What each symbol does to the objects:
at | η ψ χ ε
q722 | q16 q130 q758 q224
q538 | q810 q76 q241 q73
q412 | q557 q599 q745 q342
q2 | q595 q514 q599 q150
q272 | q77 q582 q824 q772
q930 | q758 q722 q738 q143
q775 | q799 q552 q233 q26
q110 | q548 q526 q310 q952
q876 | q582 q241 q272 q259
q526 | q150 q673 q548 q355
q35 | q876 q212 q855 q948
q96 | q35 q594 q598 q109
q755 | q930 q267 q60 q144
q835 | q824 q272 q425 q946
q73 | q975 q159 q941 q241
q598 | q855 q35 q159 q76
q558 | q526 q104 q110 q455
q978 | q474 q262 q830 q77
q920 | q2 q235 q355 q526
q975 | q425 q835 q262 q502
q159 | q835 q855 q975 q810
q855 | q272 q876 q835 q219
q931 | q60 q755 q945 q508
q893 | q159 q598 q73 q538
q582 | q120 q502 q77 q978
q948 | q259 q43 q219 q855
q552 | q48 q745 q799 q848
q615 | q944 q487 q901 q308
q961 | q224 q963 q143 q930
q772 | q830 q978 q104 q824
q813 | q233 q775 q486 q557
q711 | q73 q893 q43 q212
q268 | q961 q801 q144 q755
q915 | q945 q931 q963 q701
q16 | q96 q833 q195 q487
q104 | q673 q830 q526 q920
q141 | q745 q412 q552 q592
q41 | q901 q615 q594 q613
q77 | q142 q120 q235 q830
q355 | q599 q2 q412 q548
q548 | q813 q150 q342 q412
q259 | q978 q941 q772 q272
q963 | q858 q945 q224 q722
q952 | q412 q355 q141 q310
q557 | q801 q26 q268 q486
q120 | q110 q558 q142 q474
q595 | q848 q592 q26 q775
q455 | q355 q920 q952 q110
q150 | q775 q872 q813 q599
q745 | q268 q557 q48 q292
q43 | q941 q73 q259 q876
q944 | q76 q109 q538 q893
q241 | q502 q810 q582 q941
q502 | q558 q946 q120 q262
q697 | q43 q711 q948 q35
q219 | q772 q259 q946 q835
q945 | q715 q60 q858 q130
q617 | q41 q143 q833 q715
q195 | q598 q96 q893 q944
q758 | q195 q16 q308 q615
q599 | q26 q595 q557 q813
q486 | q267 q233 q755 q268
q308 | q893 q195 q711 q901
q673 | q872 q966 q150 q2
q292 | q755 q486 q931 q48
q715 | q613 q738 q124 q833
q212 | q241 q538 q876 q43
q613 | q711 q308 q697 q594
q701 | q130 q508 q722 q963
q487 | q109 q124 q944 q195
q799 | q508 q48 q701 q915
q810 | q946 q219 q502 q975
q592 | q292 q342 q848 q552
q830 | q966 q474 q673 q235
q233 | q701 q799 q267 q801
q858 | q124 q715 q487 q16
q76 | q219 q948 q810 q159
q342 | q486 q813 q292 q745
q901 | q538 q944 q212 q711
q833 | q594 q41 q96 q124
q425 | q920 q824 q455 q558
q109 | q948 q697 q76 q598
q738 | q308 q758 q613 q41
q310 | q342 q548 q592 q141
q966 | q141 q952 q872 q514
q48 | q144 q268 q508 q931
q946 | q104 q772 q558 q425
q848 | q931 q292 q915 q799
q26 | q915 q848 q801 q233
q474 | q952 q455 q966 q142
q824 | q235 q77 q920 q104
q872 | q552 q141 q775 q595
q267 | q722 q701 q930 q961
q514 | q592 q310 q595 q872
q60 | q738 q930 q715 q617
q130 | q833 q617 q16 q858
q224 | q487 q858 q615 q758
q508 | q617 q144 q130 q945
q941 | q262 q975 q978 q582
q262 | q455 q425 q474 q120
q143 | q615 q224 q41 q738
q142 | q310 q110 q514 q966
q594 | q212 q901 q35 q697
q801 | q963 q915 q961 q267
q235 | q514 q142 q2 q673
q124 | q697 q613 q109 q96
q144 | q143 q961 q617 q60

In the rows, 146 stands for zero.

The rows follow the links: the fewer symbols apart two objects are, the more alike their rows tend to be.

Known rows, each with its object:
[  67  199  168  160  101  138   94   89   96  191   43  186  126   83  132  220  150  114  102  178  160  130  270  183  169  152  166   77  165  154  134  149  207  144  156  132  105   77  122  103  133  110  164  166   60  103   73  180   95   76  107  124   85  120  179  201  194   35  153   54  132  108  150  140  140  106  147  134] -> q233
[ 116  243  173  221   76  100   78  238  128   98  124  112  141  217  115  109  161  158  125  129  167  114  161  169   36  118  130   51  178  211  195   73  157  185  185  124   94  192  179   92  146  129   72  124   67  165  102   92  200  134   98  154  142  157   95  121  117  113  129  140   95  118  152   39  131  130  174   82] -> q813
[ 258   90  123  105  211  172  165  111  218  138  217  225  178  166  152  121  194  183  162  146  143  157  135  117  209  219  113  199  144   82  162  202  138  107  110  154  151   96  174  228  156  156  250  147  188  121  239  177  181  179  198  158  209  128  164  120  164  212  190  269  177  170  187  188  128  195  161  146] -> q219
[ 182   71  126   83  191  178  230   41  142  195  110  200  133  121  182  212   98  153  150  184  116  208  137  101  248  175  159  247  109   76  121  180  118  141  165  182  178   82  148  172  146  153  196  178  166  142  159  213   83   96  208  118  112   68  146  221  189  165  189  167  160  196  120  236  173  150  101  173] -> q901
[  82  194  159  133   96  129   91   99   94  191   63  190  129   80  142  221  152  142  116  182  158  135  282  188  173  157  148   75  175  155  147  136  188  152  165  126  102   75  127   95  138  122  178  159   51  100   70  174   80   68  125  114   92   91  175  212  197   34  167   62  125  127  132  138  147  111  171  124] -> q799
[ 278  108  116  115  206  170  164  154  220  124  227  194  192  213  138  103  178  204  172  145  155  177  111  106  158  210   92  192  145   97  186  160  111  141  135  160  142  126  187  204  160  170  225  144  170  142  225  150  198  165  206  167  216  107  131  108  144  227  199  296  165  194  185  165  131  201  168  126] -> q941
[  93   90  170  186  148  146  226   45  107  151   39  162   93  150  192  190  100   75  116  163  104  189   50   79  189  122  205  259   85   99  104  170  136  133  168  217  212  139  147  176  107  115   88  172  170  188  167  207  157  137  135  147   68  176  116  190  152  173  121  138  122  115  123  199  177  139   39  168] -> q613
[ 163  131  164  162   79  109  151  163  129  106  152  149  104  228  220  144  113  216  143  132   73  184   68  142  180  114  126  221  138  130  175   79   68  217  237  149  166  135  198  147  144  111   66  143  124  197  159  171  141  117  188  129  136   78   22  204  127  184  154  241   63  134  104  126  213  186   89   64] -> q758
[ 154  185  115  140  169  150  125  253  166  142  216   54  195  142   86   80  142  150  181  127  208  106  146  162   33  123  127   56  166  228  150  121  152  148  112  112  115  247  121   90  181  210  135  129  169  136  108   43  153  189  116  159  196  177  195   67  103  149  132   89  187  188  152   99  104  124  219  185] -> q526
[ 136  246  161  200   86   98   66  239  138   91  136  126  153  211  118  109  177  178  129  138  175  113  178  177   48  137  121   45  185  203  207   76  150  194  187  110   93  178  182   91  154  134   87  125   58  156  101   92  188  131  106  154  149  145   91  112  121  118  153  164   89  138  163   44  133  149  186   68] -> q342
[ 142  134  138  195  243  191  214   94  180  162   66  152  171  161   75  132  170   49  110  160  220  158   98   65   86  181  177  156  101  131  129  210  202   83   74  215  157  181  151  160  126  178  172  163  172  146  184  120  229  180  106  190  126  240  210   68  146  176  143  130  208  169  202  168   70  118  151  216] -> q425
[  48  198  187  179  101  129  102   82   94  177   27  177  122   91  130  213  153   89   91  177  166  132  253  168  153  146  176   77  156  153  129  157  208  134  151  148  104   92  122  111  130  102  149  167   61  113   75  169  118   91   86  131   80  157  177  189  180   38  137   45  134   94  148  130  131  102  145  147] -> q486
[ 234  159   84   80  227  186  156  180  188  192  189  161  213  140   79  146  156  186  171  171  235  160  212  135  115  205  102   95  162  161  165  173  157  137  123  139   97  149  141  114  179  222  257  164  125   97  123   97  125  120  177  152  199   87  211  109  159  142  219  153  205  251  177  161   84  135  240  181] -> q474
[  44  133  198  151   62  128   96   72   97  145  119  175   83   56  200  186  161   99  131  136   59  107  204  209  238  111  192  147  151  115  106  169  173  123  138  121  175   80  115  174  111   63  113  131  151  128  144  222  104  156  111  121   97  180  144  194  170   94   97   87  116   28  128  149  207  149   83  128] -> q930
[ 237   79  131   96  214  178  166   92  212  148  206  219  172  144  152  138  196  163  166  153  147  157  140  122  222  220  122  211  134   74  155  213  149   98   85  159  161   82  162  237  146  148  252  138  192  112  248  184  175  173  188  154  204  152  175  114  168  210  176  249  188  156  193  195  133  186  152  157] -> q810
[  34  217  191  230   91  119  111  125   94  145   17  139  119  129  113  173  156   61   90  156  167  114  187  159   95  116  187   73  145  179  131  134  209  140  146  149  124  150  139  102  122  109   85  154   79  143   90  134  174  121   59  154   76  217  153  140  146   65  101   46  111   75  149   95  130   95  124  140] -> q26
[ 162  132  184  116   68  103   93  109  125  116  163  224  108  142  228  182  156  212  139  140   61  160  186  192  257  154  127  182  169   95  174  130  110  171  205  111  152   56  167  179  142   81  151  141  108  140  166  233  106  103  183  116  139   68   68  234  178  133  160  218   81   92  126  156  219  196  111   66] -> q224
[ 130  203  170  142  118  145   41  148  167  128  169  198  165   98  103  138  235  143  133  140  173   80  284  208  141  194  122   37  190  156  165  181  220   98   88   96   87   87  135  160  146  122  215  129   86   71  152  143  172  159  103  143  183  179  205  106  166   85  148  131  165   86  201  102  108  145  217  130] -> q150
[ 236  133  121  179  211  157  201  202  196   97  184  127  183  256  111   82  159  170  154  134  183  168   29   75   65  166  122  194  124  147  181  132  106  157  138  184  154  210  187  167  160  192  132  136  172  187  201   95  235  184  167  185  183  166  114   76  111  243  166  261  150  206  176  136  109  168  163  142] -> q582
[ 151   51  139  129  212  186  208   88  175  147  177  134  134  102  166  116  147   83  170  127  113  136   75  106  197  133  183  230  106  103   95  218  151   75   72  180  214  157  126  224  129  147  154  135  274  152  230  164  170  225  150  174  166  234  188  104  134  212  113  157  200  124  153  211  145  157  100  218] -> q73
[ 268  101  114  105  214  172  168  135  223  135  224  210  182  191  144  114  186  197  169  143  155  164  129  117  186  217  105  197  148   92  172  178  122  124  125  157  141  108  180  214  159  166  240  143  179  127  232  165  183  166  203  163  208  118  143  110  160  219  192  282  175  178  191  178  126  204  170  129] -> q259
[ 108  110  171  203  122  123  208  118  112  120   80  127   97  197  192  158   92  116  119  136   91  185    8  101  146   93  183  247  105  121  132  114   97  179  199  199  200  169  167  158  117  110   30  150  166  219  163  173  171  145  149  151   85  157   65  189  122  185  111  172   88  117  106  159  197  148   48  125] -> q615
[ 181  189  102  124  177  156  126  264  153  156  220   55  203  157   84   86  140  172  191  134  210  120  143  165   47  132  122   53  166  225  158  124  138  157  129  111  106  244  126   91  180  224  148  132  159  133  107   36  146  172  145  154  195  150  190   77  106  156  152  110  184  216  142   99   97  125  227  180] -> q110
[ 123  192  137   98   80  124   86  168   94  176  144  161  147  112  153  197  117  212  151  169  141  156  250  213  168  137  117   78  185  172  160  108  142  203  208   94  101   99  132   76  168  150  162  159   65  114   51  149   39   64  163   99  127   30  132  230  174   59  180  102  110  173  105  133  163  136  183  110] -> q801
[ 261  128  116  137  207  159  187  198  208  113  213  153  181  244  129   86  166  206  165  134  171  175   62   87  111  187   92  194  141  130  190  139  101  158  149  169  146  173  192  180  166  185  184  136  169  165  209  115  211  168  202  173  207  126  115   92  120  237  191  286  150  211  177  140  126  181  168  120] -> q835
[ 215   74  103   62  196  175  220   97  151  196  173  179  148  141  186  198   88  212  173  163  121  218  117  111  233  168  127  242  125   96  134  152   85  173  184  165  169  111  145  152  158  174  203  179  167  153  152  194   78  101  232  122  145   41  141  219  171  187  193  189  160  221  115  230  177  169  122  160] -> q109
[ 147  127  163  172   91  104  173  168  121   96  134  138  107  231  216  146  104  189  140  127   85  182   46  133  158  109  138  218  131  133  175   78   58  215  230  159  179  156  187  146  134  121   48  144  136  208  156  171  152  126  184  139  121   98   28  199  130  183  144  230   58  129  105  134  210  177   82   78] -> q16
[ 155   71  131  102  184  173  225   31  138  200   89  207  117  124  188  218  103  125  133  175  114  202  121  100  250  169  168  254  102   73  115  188  130  137  153  194  191   81  144  175  129  139  185  180  169  152  174  220   91   99  193  127  100   98  147  213  193  153  171  159  157  163  124  242  171  147   86  177] -> q594
[ 153  134  138  215  227  171  222  139  183  134   84  114  170  205   82  112  160   70  122  148  204  152   48   51   60  157  173  178  100  142  146  179  168  112   92  219  159  212  158  161  136  181  132  161  182  175  201  102  243  195  116  202  138  246  175   62  125  207  141  162  179  163  188  148   86  118  135  200] -> q978
[ 149  130  135  186  238  193  211   87  182  183   65  168  169  139   76  149  175   52  112  177  232  152  133   71  100  193  166  158  108  124  124  210  208   85   67  201  146  153  145  167  136  172  200  172  160  145  183  128  212  169  108  189  133  225  227   74  150  166  150  124  210  169  204  172   73  112  159  217] -> q824
[ 121  195  145  108   89  129   88  141   95  183  116  174  142   92  155  215  125  194  138  183  148  150  264  200  178  149  125   79  183  169  161  106  155  180  201   99   99   84  135   76  154  136  183  161   61  100   50  172   50   56  162   95  119   52  149  224  189   49  179   92  123  164  121  133  161  129  182  115] -> q268

Each walk starts at a row. The symbols on each line, taken left to right, move it on to the next object.
Answer with the object's row; about right is enough.
---
[ 177  140  167  135   78  106  120  148  130  105  172  192  111  200  222  163  131  237  143  139   73  176  126  168  214  143  122  205  161  109  188   90   84  201  230  128  157   92  191  166  142  103  116  140  104  170  155  203  120  100  201  117  140   55   48  224  152  160  164  243   69  122  109  147  213  186  102   58]
ε χ
[ 136   72  146  132  182  169  230   30  130  187   64  197  113  115  178  217  111  104  130  178  110  201  117   88  238  160  181  255   91   75  103  185  140  129  162  197  193   86  148  179  123  124  170  180  173  155  165  229  107  107  169  129   86  126  146  214  183  157  162  140  158  144  131  231  170  147   75  184]
η χ
[ 181   60  145  121  213  187  192   70  192  158  180  190  147  102  154  130  185  101  162  134  117  139  120  117  224  180  162  225  110   79  114  233  169   68   66  161  197  116  137  244  126  143  202  136  238  126  245  191  177  206  157  162  173  209  197  108  157  213  127  176  204  112  176  213  143  167  119  195]
---
[ 102  197  156  122   95  123   91  119   94  188   94  184  136   85  145  218  139  168  122  177  150  150  275  197  172  156  141   82  180  162  153  128  170  164  188  112   95   78  132   87  148  130  177  166   51  100   56  167   64   59  140   98  106   71  159  220  191   38  174   69  125  144  131  141  156  120  170  125]
χ η χ
[ 137  128  170  190  104  107  179  154  119  103  115  125   97  228  199  147   92  169  130  131   81  183   24  117  147   94  156  235  125  124  159   79   76  207  227  180  190  167  187  142  128  114   34  148  152  223  160  173  160  128  163  138  111  115   42  188  117  189  131  209   75  130  102  138  211  166   68   91]
η η χ
[ 191   64  142  113  213  189  187   68  200  149  184  207  152  110  154  136  192  117  160  150  128  144  133  121  229  187  159  214  121   74  118  229  159   75   65  163  186   98  145  247  133  143  232  135  229  122  248  193  172  195  162  165  178  189  195  105  161  209  142  195  205  120  180  204  139  173  122  186]
---
[  88  100  173  213  130  130  215   94  117  123   59  128   91  185  191  171   90   95  111  146   95  178   21   95  160   98  192  249   97  115  124  127  114  165  185  210  209  166  162  161  115  112   36  163  169  218  169  183  169  138  137  148   76  165   79  191  126  185  109  152  100  115  114  174  184  141   46  135]
ε ε
[ 203   73  111   75  190  173  225   70  149  199  144  189  141  129  182  205   93  183  154  177  120  212  120  102  246  169  137  242  117   75  128  171  105  157  177  176  175   89  150  168  152  165  208  181  171  150  159  207   79   95  217  124  127   50  140  230  192  166  194  181  163  207  121  240  176  165  115  166]
η η χ
[ 192  133  129  205  222  167  208  180  196  111  127  111  168  242   95   89  147  116  133  143  198  165   21   59   49  157  153  179  103  151  160  146  133  138  120  206  164  226  177  152  143  178  115  147  181  191  195   83  245  194  133  195  162  209  132   58  104  240  140  205  164  183  178  128   98  145  144  157]
---
[ 211  149   99  101  243  197  173  133  193  203  140  193  209  130   73  163  169  143  142  187  235  165  216  112  131  220  125  104  146  127  147  198  184  103   97  157  106  119  143  126  169  208  281  169  131   89  138  117  145  126  154  155  171  124  237  110  181  136  208  147  218  224  194  180   72  132  224  199]
η η χ
[  85  237  180  240   72  102   84  215  118  100  102  102  138  204  120  117  161  139  112  128  178  114  146  169   33  108  147   55  169  205  182   82  156  185  178  131  109  195  160   85  133  120   57  126   73  169   98   90  196  134   87  159  131  180  106  123  114  103  115  123   92  112  159   43  138  127  161   95]
ε ψ
[  25  208  194  226  101  122  111  107   95  152   15  154  114  109  123  186  162   61   82  157  169  122  207  154  103  124  191   79  154  169  133  146  210  136  146  155  124  127  125  105  119  101  103  158   73  135   91  146  161  111   67  142   73  204  162  152  162   54  116   41  133   81  156  118  133  101  129  150]
---
[ 203  140  107  120  243  206  181  103  182  206  114  192  202  115   71  167  177  113  136  189  236  158  202   97  128  227  135  123  136  128  138  212  203   94   79  179  113  123  143  147  155  193  267  175  132   97  152  133  161  133  140  163  161  149  245  104  179  137  200  139  226  207  197  187   62  120  203  211]
η ε ε
[ 114  192  174  154  126  148   52  145  158  141  149  190  164   83   97  131  246  124  132  140  177   79  284  205  145  190  141   39  180  157  155  190  229   87   80  109   96  104  134  158  139  117  207  131  114   77  151  140  172  171   96  154  172  209  215   91  166   87  131  109  180   87  203  110  102  138  203  148]
ε
[ 172  226  163  142  103  116   35  204  168  116  185  196  173  155  113  121  220  197  140  142  168  103  269  205  120  197   96   33  204  178  214  132  182  147  151   94   72  103  164  135  155  125  197  128   63   96  132  131  175  124  126  146  184  126  147  112  159  105  169  181  129  122  189   71  114  162  223   71]
---
[ 173  129  137  210  222  169  216  157  194  121  107  115  165  224   95  100  147   84  128  138  201  156   30   63   51  157  162  173   99  149  139  162  151  121  105  212  164  226  171  153  143  178  119  148  180  193  200   93  248  202  128  201  151  225  157   56  107  220  135  184  172  174  183  133   91  135  142  182]
ε η ε
[ 135  188  119  155  164  158  116  247  159  141  204   51  182  131   93   87  147  125  178  125  201   86  152  173   41  121  147   48  169  222  141  138  168  131   98  114  126  237  118   94  167  195  127  125  167  139  114   39  170  201  107  165  188  208  200   61   95  145  117   72  186  161  151   98  100  120  212  194]
η η
[  64  235  187  234   84  107  100  198  110  108   67  103  129  193  118  125  156  117  105  137  177  115  149  160   33  115  164   67  165  213  172   97  181  168  175  146  121  187  161   89  122  121   59  139   73  172   95   95  194  136   78  166  107  196  116  121  118   97  113   93  103  102  153   61  130  111  143  112]
---
[ 149  127  139  207  228  176  216  117  185  154   79  130  167  181   83  123  163   55  110  162  216  156   75   65   71  171  175  166   98  139  133  194  185   92   83  215  168  203  155  166  131  172  153  165  176  165  192  112  245  183  106  195  138  246  197   57  130  192  128  145  197  163  198  156   79  120  146  207]
η χ
[  94  186  151  170  157  149  100  195  152  145  169   82  174  103   94   93  175   90  159  121  189   71  180  187   60  126  163   44  160  210  127  167  200  101   76  122  131  214  103  131  147  159  131  116  173  119  128   77  181  212   80  171  164  252  216   62  110  117   99   56  187  113  172   96  104  113  201  189]
ε η ε
[  44  230  191  237   88  108  105  169  107  116   53  120  124  173  110  143  158   85   97  138  168  110  151  157   49  102  170   74  159  202  163  110  188  160  160  150  117  179  152   89  126  107   58  142   77  163   99  110  199  131   65  156   96  215  123  127  127   88  100   81  102   92  154   72  129  113  138  119]
